Below is a small trained network, with its code and all its weights. Each question gives an input and a class and asks what happens when units are switched off, that is, made to give their printed mean instead of their output.

import numpy as np


def w(rows, s, z=0):
    codes = np.array(rows[::2]) - 128.0
    scale = np.full(codes.shape[1], s)
    scale[-1] = z or s
    return codes * scale


def norm(h):
    return h / np.sqrt((h * h).mean(-1, keepdims=True) + 1e-5)


def f(y):
    return np.maximum(y, 0)


def log_softmax(a):
    a = a - a.max(-1, keepdims=True)
    return a - np.log(np.exp(a).sum(-1, keepdims=True))


def net(x, mask):
    res = np.array(x, float).reshape(1, 5) / 4 @ E
    u = 0
    for l in range(3):
        y = f(norm(res) @ A[l][:, :-1].T + A[l][:, -1])
        res = res + np.where(mask[u : u + 9], y, B[l][:, -1]) @ B[l][:, :-1]
        u += 9
    return log_softmax(norm(res)[-1] @ U[:, :-1].T + U[:, -1])


A, B = {}, {}
E = w([
[74,132,47,75,155,138,115,205,98,74],'x0',
[99,254,61,162,27,167,191,132,123,147],'x1',
[157,131,120,153,137,153,127,147,129,117],'x2',
[87,55,159,135,82,189,209,108,195,58],'x3',
[80,84,201,188,77,106,182,187,58,141],'x4',
],0.0091)
A[0] = w([
[114,254,114,127,85,102,134,133,131,131,104],'L0N1',
[119,156,66,47,178,196,133,58,200,89,69],'L0N2',
[162,73,173,137,216,138,133,94,160,85,77],'L0N3',
[116,163,166,149,218,60,99,131,125,102,108],'L0N4',
[110,84,216,121,116,225,210,21,228,18,60],'L0N5',
[54,129,10,34,110,139,68,227,85,4,2],'L0N6',
[175,162,147,125,132,159,99,7,212,185,117],'L0N7',
[136,150,122,42,164,162,132,134,185,87,64],'L0N8',
[112,125,112,125,150,126,197,97,160,48,67],'L0N9',
],0.0071,0.0073)
B[0] = w([
[139,117,86,124,127,195,129,108,117,143,187],'L0N1',
[110,86,31,179,131,95,103,167,155,109,200],'L0N2',
[112,113,138,90,116,153,129,135,159,171,195],'L0N3',
[165,140,87,119,90,175,135,131,161,144,173],'L0N4',
[184,128,113,108,114,97,154,116,44,54,255],'L0N5',
[97,220,247,126,202,115,196,86,171,99,203],'L0N6',
[106,152,146,207,182,105,100,128,150,122,215],'L0N7',
[101,136,100,116,112,104,83,176,157,116,161],'L0N8',
[158,114,112,118,111,131,159,167,115,91,160],'L0N9',
],0.011,0.0076)
A[1] = w([
[138,39,142,30,180,130,65,223,105,142,69],'L1N1',
[82,109,222,192,113,113,188,172,39,158,128],'L1N2',
[2,142,124,144,97,118,141,24,151,150,23],'L1N3',
[49,57,127,190,88,95,136,238,87,164,44],'L1N4',
[147,133,215,129,80,194,87,69,112,193,3],'L1N5',
[110,105,162,61,168,140,112,99,116,147,74],'L1N6',
[186,199,66,65,192,95,59,146,42,221,163],'L1N7',
[187,186,174,123,129,110,99,77,85,194,69],'L1N8',
[109,164,21,138,46,198,142,141,120,96,94],'L1N9',
],0.008,0.0026)
B[1] = w([
[132,148,129,67,59,152,115,139,136,214,222],'L1N1',
[103,148,39,186,207,77,24,136,199,121,254],'L1N2',
[90,122,71,117,189,183,149,67,131,142,152],'L1N3',
[116,116,51,102,146,115,91,174,218,76,185],'L1N4',
[115,173,166,159,184,93,176,112,150,107,166],'L1N5',
[101,120,151,127,112,195,185,103,210,105,164],'L1N6',
[142,84,120,109,49,94,114,194,88,1,240],'L1N7',
[167,126,140,143,66,129,119,74,30,100,190],'L1N8',
[121,62,139,73,139,129,149,139,121,216,229],'L1N9',
],0.0086,0.0064)
A[2] = w([
[185,25,229,57,95,163,59,102,163,201,56],'L2N1',
[146,192,141,32,121,95,148,223,26,29,188],'L2N2',
[120,201,66,193,107,221,188,111,23,250,125],'L2N3',
[163,178,132,156,142,71,37,91,55,183,112],'L2N4',
[213,139,189,254,210,65,161,13,82,171,3],'L2N5',
[94,43,207,186,75,92,173,156,113,119,65],'L2N6',
[101,144,209,29,222,149,130,246,108,157,76],'L2N7',
[52,38,106,86,121,243,198,62,137,71,186],'L2N8',
[147,59,199,102,177,30,102,142,214,112,171],'L2N9',
],0.0068,0.0043)
B[2] = w([
[158,167,64,33,54,169,145,131,147,195,180],'L2N1',
[129,81,229,178,128,102,149,53,80,166,254],'L2N2',
[153,100,153,22,123,163,87,158,180,180,187],'L2N3',
[123,67,160,123,156,59,223,151,126,92,177],'L2N4',
[26,214,208,164,173,183,219,105,196,119,188],'L2N5',
[77,112,59,121,129,98,95,141,108,108,155],'L2N6',
[79,190,121,172,149,196,255,50,142,132,173],'L2N7',
[200,133,231,141,66,124,37,137,77,151,228],'L2N8',
[113,189,81,150,125,185,145,152,109,186,254],'L2N9',
],0.009,0.0074)
U = w([
[74,233,198,155,195,173,167,111,160,88,252],'0',
[199,64,151,144,84,88,116,132,25,61,142],'1',
[159,145,88,70,80,229,107,146,143,252,49],'2',
[107,142,3,191,198,86,51,161,182,93,48],'3',
],0.013,0.0023)

Each question gives the input, the list of numbers given to net, and the class t.
The units are the neurons (one row each of A and B). Each row of codes is followed by its name. A weight is (code - 128) times the scale printed after its matrix; where a second scale follows, it is the last column's (A, B and U).
mask holds one flag per neuron, layer by layer. A switched-off neuron (its flag False) gives its mean, the last column of its row in B, instead of its output. The means were averaged over made-up inputs and are rounded, as every weight is.
A unit's drop is (log p(t) with every unit on - log p(t) with that unit switched off) / (log p(t) with every unit on - log p(t) with every unit switched off).
The circuit of an input: a set's keep is (log p(t) with only the set's units on - log p(t) with every unit switched off) / (log p(t) with every unit on - log p(t) with every unit switched off). Starting from the 12 units with the biggest drops (on a tie, the unit counted first), units are removed one at a time, each time the one whose removal leaves the highest keep (on an exact tie, the one counted first), for as long as the keep stays at least 0.8.
circuit, biggest first: the units of the circuit, biggest drop first
k most important neurons: the k neurons with the biggest drops, biggest first
k most important neurons of layer l: the k neurons of layer l with the biggest drops, biggest first
input [-3,6,-7,-1,-7], class 3: circuit, biggest first -> (L0N2)
input [0,8,-5,8,-3], class 1: circuit, biggest first -> (L0N5 L2N8)
input [-7,0,-5,-6,4], class 0: 3 most important neurons -> (L2N5 L0N5 L1N5)
input [7,-7,1,-2,-7], class 0: 4 most important neurons -> (L0N6 L1N2 L2N7 L1N9)
input [5,3,0,6,7], class 3: circuit, biggest first -> (L1N2 L1N4)
input [-3,6,6,-6,6], class 1: 4 most important neurons -> (L1N7 L0N6 L2N4 L1N8)
input [-4,-6,-5,-4,-5], class 2: circuit, biggest first -> (L1N2 L2N1)
input [4,-6,-8,5,5], class 2: 3 most important neurons -> (L1N1 L0N7 L1N7)
input [-7,7,3,-3,-8], class 3: 3 most important neurons of layer 1 -> (L1N1 L1N7 L1N5)
input [-8,-3,-1,-3,8], class 0: 2 most important neurons of layer 0 -> (L0N2 L0N8)
input [-4,5,2,-1,6], class 3: 2 most important neurons -> (L1N2 L0N6)
input [7,1,-2,8,4], class 1: 4 most important neurons -> (L0N5 L2N8 L2N5 L0N7)
input [-5,0,-2,-4,-3], class 0: 2 most important neurons -> (L0N7 L2N5)
input [0,-7,0,4,8], class 3: circuit, biggest first -> (L1N2)
input [8,-8,2,2,6], class 0: 2 most important neurons of layer 0 -> (L0N6 L0N1)
input [-8,3,0,-6,-4], class 0: 3 most important neurons -> (L0N7 L2N5 L0N5)
input [-6,8,-4,6,0], class 2: 4 most important neurons -> (L0N6 L2N3 L1N7 L1N9)
input [0,-4,3,-4,-3], class 1: 2 most important neurons -> (L1N7 L1N9)
input [-5,-6,-1,0,2], class 2: 4 most important neurons -> (L0N6 L0N3 L2N1 L1N1)
input [-4,-3,5,3,4], class 0: circuit, biggest first -> (L1N7)
input [8,1,4,-7,-7], class 0: 2 most important neurons of layer 0 -> (L0N6 L0N5)
input [-1,2,-5,3,-3], class 1: 2 most important neurons -> (L0N5 L1N2)
input [-5,-2,6,-5,7], class 3: 4 most important neurons -> (L1N2 L0N6 L1N4 L0N5)
input [2,-6,-8,-5,3], class 2: 4 most important neurons -> (L1N1 L0N5 L2N1 L1N6)
input [7,5,-5,8,-3], class 1: 2 most important neurons of layer 2 -> (L2N8 L2N5)
input [-4,-1,0,7,8], class 3: 2 most important neurons of layer 2 -> (L2N6 L2N2)
input [-4,-7,7,8,-7], class 1: circuit, biggest first -> (L0N5)
input [7,-7,-3,2,-7], class 0: 2 most important neurons of layer 0 -> (L0N6 L0N1)
